Below are the code and all the weights of a small trained network. Each question names an input and a target symbol and asks about switching units off, where a switched-off unit gives its printed mean instead of its output.

import numpy as np


def w(rows, s, z=0):
    codes = np.array(rows[::2]) - 128.0
    scale = np.full(codes.shape[1], s)
    scale[-1] = z or s
    return codes * scale


def norm(h):
    return h / np.sqrt((h * h).mean(-1, keepdims=True) + 1e-5)


def f(y):
    return y / 2 * (1 + np.tanh(0.7978845608 * (y + 0.044715 * y**3)))


def softmax(a):
    e = np.exp(a - a.max(-1, keepdims=True))
    return e / e.sum(-1, keepdims=True)


def log_softmax(a):
    a = a - a.max(-1, keepdims=True)
    return a - np.log(np.exp(a).sum(-1, keepdims=True))


def net(x, mask):
    ids = ['αβγδεζηθξπστφψω'.index(c) for c in x.split()]
    T = len(ids)
    res = E[ids] + P[:T]
    r = norm(res)
    for j in range(3):
        rows = slice(2 * j, 2 * j + 2)
        q, k, v = (r @ M[0][rows].T for M in (Q, K, V))
        z = softmax(np.where(np.tri(T) > 0, q @ k.T / 2**0.5, -1e9)) @ v
        o = O[0][rows]
        res = res + np.where(mask[j], z, o[:, -1]) @ o[:, :-1]
    y = f(norm(res) @ A[0][:, :-1].T + A[0][:, -1])
    res = res + np.where(mask[3:27], y, B[0][:, -1]) @ B[0][:, :-1]
    return log_softmax(norm(res)[-1] @ U[:, :-1].T + U[:, -1])


Q, K, V, O, A, B = {}, {}, {}, {}, {}, {}
E = w([
[149,139,123,122,118],'α',
[74,70,205,251,103],'β',
[134,159,135,120,129],'γ',
[150,128,133,120,113],'δ',
[147,108,162,112,114],'ε',
[157,134,106,124,111],'ζ',
[141,128,156,115,120],'η',
[130,146,156,114,129],'θ',
[134,148,149,117,126],'ξ',
[121,163,156,113,138],'π',
[144,155,110,124,122],'σ',
[142,145,132,119,123],'τ',
[161,107,128,120,104],'φ',
[138,142,147,118,123],'ψ',
[149,122,140,118,113],'ω',
],0.031)
P = w([
[160,186,135,179,97],'0',
[34,140,71,102,50],'1',
[147,183,134,142,71],'2',
[89,168,104,178,46],'3',
[193,144,117,185,210],'4',
[12,72,23,80,163],'5',
[186,171,136,112,125],'6',
[137,185,144,130,37],'7',
[209,136,164,158,204],'8',
[13,112,20,73,202],'9',
],0.011)
Q[0] = w([
[113,131,154,149,118],'H1',
[109,146,123,76,136],'H1',
[6,72,61,89,122],'H2',
[120,178,160,134,13],'H2',
[85,111,118,153,105],'H3',
[126,157,99,134,70],'H3',
],0.023)
K[0] = w([
[162,140,123,98,125],'H1',
[132,108,137,197,165],'H1',
[201,163,142,54,133],'H2',
[172,136,164,253,158],'H2',
[107,120,93,93,128],'H3',
[128,109,124,134,164],'H3',
],0.026)
V[0] = w([
[98,116,117,94,57],'H1',
[180,150,121,42,154],'H1',
[183,155,12,158,116],'H2',
[60,254,151,120,194],'H2',
[81,92,87,145,147],'H3',
[171,128,95,124,180],'H3',
],0.015)
O[0] = w([
[126,137,129,117,138,162],'H1',
[204,161,143,120,126,170],'H1',
[164,99,87,188,217,161],'H2',
[126,132,154,3,178,110],'H2',
[146,143,163,137,142,1],'H3',
[99,110,147,116,124,85],'H3',
],0.022,0.0086)
A[0] = w([
[116,163,123,91,51,102],'N1',
[19,70,123,137,153,85],'N2',
[104,199,111,132,135,156],'N3',
[166,155,140,135,90,136],'N4',
[141,112,94,202,163,146],'N5',
[131,129,127,38,204,42],'N6',
[135,134,110,141,85,9],'N7',
[107,166,136,167,84,26],'N8',
[171,139,135,110,200,12],'N9',
[128,131,141,94,51,93],'N10',
[80,120,180,97,53,184],'N11',
[168,153,164,108,114,199],'N12',
[88,95,166,180,72,150],'N13',
[75,77,158,127,107,192],'N14',
[82,154,101,134,113,107],'N15',
[6,88,190,157,160,172],'N16',
[134,89,122,96,173,183],'N17',
[99,64,151,151,189,179],'N18',
[107,124,113,156,75,29],'N19',
[171,86,108,119,156,23],'N20',
[145,107,70,122,163,81],'N21',
[166,113,136,123,165,2],'N22',
[67,155,175,198,90,121],'N23',
[68,130,210,147,185,220],'N24',
],0.022,0.0075)
B[0] = w([
[105,160,139,153,111,227],'N1',
[95,211,149,164,33,136],'N2',
[141,93,114,115,107,154],'N3',
[87,109,107,103,114,184],'N4',
[84,81,197,62,124,246],'N5',
[182,99,192,218,107,234],'N6',
[147,146,102,83,115,150],'N7',
[158,115,113,90,128,179],'N8',
[93,127,79,112,110,186],'N9',
[104,145,132,142,121,212],'N10',
[91,203,119,165,153,239],'N11',
[63,80,91,140,134,192],'N12',
[100,168,60,89,112,215],'N13',
[93,195,113,137,128,151],'N14',
[114,122,125,133,97,146],'N15',
[77,224,64,109,30,141],'N16',
[157,166,78,129,117,206],'N17',
[125,186,87,128,114,174],'N18',
[186,128,128,105,115,175],'N19',
[82,172,126,118,124,159],'N20',
[89,158,161,123,109,187],'N21',
[92,155,102,119,151,143],'N22',
[192,119,51,89,83,212],'N23',
[154,141,3,78,87,141],'N24',
],0.016,0.012)
U = w([
[52,99,75,16,192,115],'α',
[129,127,125,131,120,98],'β',
[238,98,93,81,170,212],'γ',
[61,36,204,124,84,236],'δ',
[163,191,39,73,18,3],'ε',
[84,71,117,214,201,235],'ζ',
[3,167,151,236,82,89],'η',
[127,189,233,126,90,116],'θ',
[188,144,201,146,107,213],'ξ',
[179,155,177,3,106,67],'π',
[158,164,53,132,217,83],'σ',
[181,197,86,255,173,38],'τ',
[123,14,70,203,94,200],'φ',
[144,119,188,221,98,208],'ψ',
[132,25,110,24,67,87],'ω',
],0.0098,0.0033)

Each question gives the input, a string of symbols that net reads in full, and the target symbol t.
The units are the heads (2 rows each of Q, K, V and O) and the neurons (one row each of A and B). Each row of codes is followed by its name. A weight is (code - 128) times the scale printed after its matrix; where a second scale follows, it is the last column's (O, A, B and U).
mask holds one flag per unit, heads first, then neurons. A switched-off unit (its flag False) gives its mean, the last column of its rows in O or B, instead of its output. The means were averaged over made-up inputs and are rounded, as every weight is.
A unit's drop is (log p(t) with every unit on - log p(t) with that unit switched off) / (log p(t) with every unit on - log p(t) with every unit switched off).
The circuit of an input: a set's keep is (log p(t) with only the set's units on - log p(t) with every unit switched off) / (log p(t) with every unit on - log p(t) with every unit switched off). Starting from the 12 units with the biggest drops (on a tie, the unit counted first), units are removed one at a time, each time the one whose removal leaves the highest keep (on an exact tie, the one counted first), for as long as the keep stays at least 0.8.
circuit, biggest first: the units of the circuit, biggest drop first
most important unit: the unit with the biggest drop
k most important neurons: the k neurons with the biggest drops, biggest first
heads that matter: for each layer, one digit per head in row order, 1 if its drop is at least 0.15 and else 0, layers parted by /
drop when u is switched off: that unit's drop, to one decimal
input α φ α ε, target α: 3 most important neurons => (N5 N6 N11)
input α γ ζ, target α: circuit, biggest first => (H2 N5 N6)
input τ φ γ, target τ: circuit, biggest first => (H2 N6)
input τ η ε, target τ: circuit, biggest first => (H2 N6 N5)
input τ ψ ε α δ τ η τ ξ δ, target η: heads that matter => 010
input γ π σ π ε ε ε, target π: circuit, biggest first => (H2)
input δ τ ε δ ζ ε ε η, target ζ: circuit, biggest first => (H2 N5)
input τ φ ε ε δ ε π α γ σ, target π: circuit, biggest first => (H2 N6)
input π α η τ π, target α: circuit, biggest first => (N5 H2)
input α α ε ε τ, target α: circuit, biggest first => (N5 H2)
input ζ π φ ζ, target ζ: circuit, biggest first => (H2 N5 N23)
input η ε γ γ ξ α τ τ β, target ε: heads that matter => 000
input ε ε γ γ η β ω φ ε, target η: circuit, biggest first => (H2 N11)
input φ γ τ ε α γ ω π ω, target γ: most important neuron => (N6)
input τ ε ω α, target τ: 2 most important neurons => (N6 N23)
input γ η ξ γ ε α τ δ ψ, target α: heads that matter => 000
input ε γ ε η ζ, target γ: 2 most important neurons => (N6 N11)
input α ψ ζ ζ, target α: 2 most important neurons => (N5 N6)
input γ ε θ ω α α η, target ω: 2 most important neurons => (N5 N6)
input ε φ η φ ζ ω α π γ γ, target α: most important unit => N5
input α ε α ζ α π, target α: 2 most important neurons => (N5 N11)
input ψ γ η ζ, target ψ: 2 most important neurons => (N6 N23)
input ε η ζ ω η ε ε, target ω: 2 most important neurons => (N5 N6)
input π ζ ω δ γ ζ η θ δ, target ζ: drop when N6 is switched off => 0.1
input τ α α α ε θ ε π ε, target θ: drop when H2 is switched off => 1.3
input α η θ γ ξ η, target θ: drop when N6 is switched off => 0.4
input α ψ α, target α: drop when N5 is switched off => 0.4
input π θ γ σ ε η ω, target σ: circuit, biggest first => (H2)
